Below is a small trained network, with its code and all its weights. Each question gives an input and a class and asks what happens when units are switched off, that is, made to give their printed mean instead of their output.

import numpy as np


def w(rows, s, z=0):
    codes = np.array(rows[::2]) - 128.0
    scale = np.full(codes.shape[1], s)
    scale[-1] = z or s
    return codes * scale


def f(y):
    return y / 2 * (1 + np.tanh(0.7978845608 * (y + 0.044715 * y**3)))


def log_softmax(a):
    a = a - a.max(-1, keepdims=True)
    return a - np.log(np.exp(a).sum(-1, keepdims=True))


def net(x, mask):
    res = np.array(x, float).reshape(1, 3) / 4 @ E
    y = f(res @ A[0][:, :-1].T + A[0][:, -1])
    res = res + np.where(mask, y, B[0][:, -1]) @ B[0][:, :-1]
    return log_softmax(res[-1] @ U[:, :-1].T + U[:, -1])


A, B = {}, {}
E = w([
[111,228,2,166],'x0',
[209,47,66,177],'x1',
[186,150,69,24],'x2',
],0.0093)
A[0] = w([
[141,122,87,177,109],'n1',
[156,140,81,197,101],'n2',
[212,113,45,52,112],'n3',
[156,132,133,64,123],'n4',
[160,136,78,199,97],'n5',
[44,175,127,152,35],'n6',
[168,153,107,189,98],'n7',
[92,151,131,133,96],'n8',
[128,160,106,154,114],'n9',
[99,215,59,110,25],'n10',
[96,197,50,120,63],'n11',
[225,123,83,91,85],'n12',
[139,113,94,186,95],'n13',
[133,108,118,115,88],'n14',
[135,124,104,152,107],'n15',
[179,145,66,210,87],'n16',
[136,116,115,137,84],'n17',
[254,26,68,135,66],'n18',
[166,23,193,166,2],'n19',
[123,118,110,107,101],'n20',
[153,139,80,199,100],'n21',
[82,214,37,95,213],'n22',
[135,130,185,9,153],'n23',
[153,118,128,30,135],'n24',
[119,115,109,83,125],'n25',
[147,142,84,196,106],'n26',
[93,218,46,112,16],'n27',
],0.0085,0.0064)
B[0] = w([
[164,157,102,90,151],'n1',
[176,171,95,94,164],'n2',
[34,62,189,198,223],'n3',
[182,173,100,63,160],'n4',
[183,179,98,78,166],'n5',
[58,188,57,222,149],'n6',
[160,180,89,110,146],'n7',
[121,102,125,150,130],'n8',
[154,133,102,150,140],'n9',
[36,38,211,129,172],'n10',
[66,73,191,163,179],'n11',
[74,92,143,175,184],'n12',
[175,157,90,98,147],'n13',
[131,173,82,165,120],'n14',
[155,156,116,122,130],'n15',
[186,188,80,77,180],'n16',
[151,157,77,129,118],'n17',
[20,48,182,226,233],'n18',
[123,193,41,254,190],'n19',
[165,155,84,111,122],'n20',
[177,160,83,78,165],'n21',
[140,153,92,210,254],'n22',
[151,141,130,6,225],'n23',
[200,178,89,33,190],'n24',
[157,160,92,90,140],'n25',
[178,167,83,83,163],'n26',
[13,33,220,126,179],'n27',
],0.0074,0.0078)
U = w([
[25,43,253,100,254],'0',
[85,134,92,247,166],'1',
[230,204,49,9,23],'2',
],0.0078,0.0016)

Each question gives the input, the list of numbers given to net, and the class t.
The units are the neurons (one row each of A and B). Each row of codes is followed by its name. A weight is (code - 128) times the scale printed after its matrix; where a second scale follows, it is the last column's (A, B and U).
mask holds one flag per neuron, in row order. A switched-off neuron (its flag False) gives its mean, the last column of its row in B, instead of its output. The means were averaged over made-up inputs and are rounded, as every weight is.
A unit's drop is (log p(t) with every unit on - log p(t) with that unit switched off) / (log p(t) with every unit on - log p(t) with every unit switched off).
The circuit of an input: a set's keep is (log p(t) with only the set's units on - log p(t) with every unit switched off) / (log p(t) with every unit on - log p(t) with every unit switched off). Starting from the 12 units with the biggest drops (on a tie, the unit counted first), units are removed one at a time, each time the one whose removal leaves the highest keep (on an exact tie, the one counted first), for as long as the keep stays at least 0.8.
circuit, biggest first: the units of the circuit, biggest drop first
unit that matters most: the unit with the biggest drop
top k neurons: the k neurons with the biggest drops, biggest first
drop of u: that unit's drop, to one decimal
input [-1,5,3], class 0: unit that matters most : n22
input [7,-1,8], class 0: top 2 neurons : [n27, n10]
input [-1,-3,1], class 2: top 2 neurons : [n18, n3]
input [-4,-5,1], class 2: top 2 neurons : [n18, n3]
input [8,-3,5], class 0: top 2 neurons : [n27, n10]
input [6,-1,3], class 0: top 4 neurons : [n27, n10, n11, n19]
input [4,2,7], class 1: top 2 neurons : [n22, n23]
input [-3,2,7], class 0: top 2 neurons : [n3, n18]
input [4,8,7], class 1: top 2 neurons : [n18, n3]
input [5,-1,5], class 0: top 2 neurons : [n27, n10]
input [-3,3,8], class 0: top 2 neurons : [n3, n18]
input [7,-5,5], class 0: drop of n27 : 0.3
input [-2,-8,2], class 2: drop of n18 : 0.1
input [-7,4,-3], class 1: circuit, biggest first : [n19]
input [-7,7,-8], class 1: drop of n19 : 1.0
input [-3,-7,1], class 2: drop of n3 : 0.2
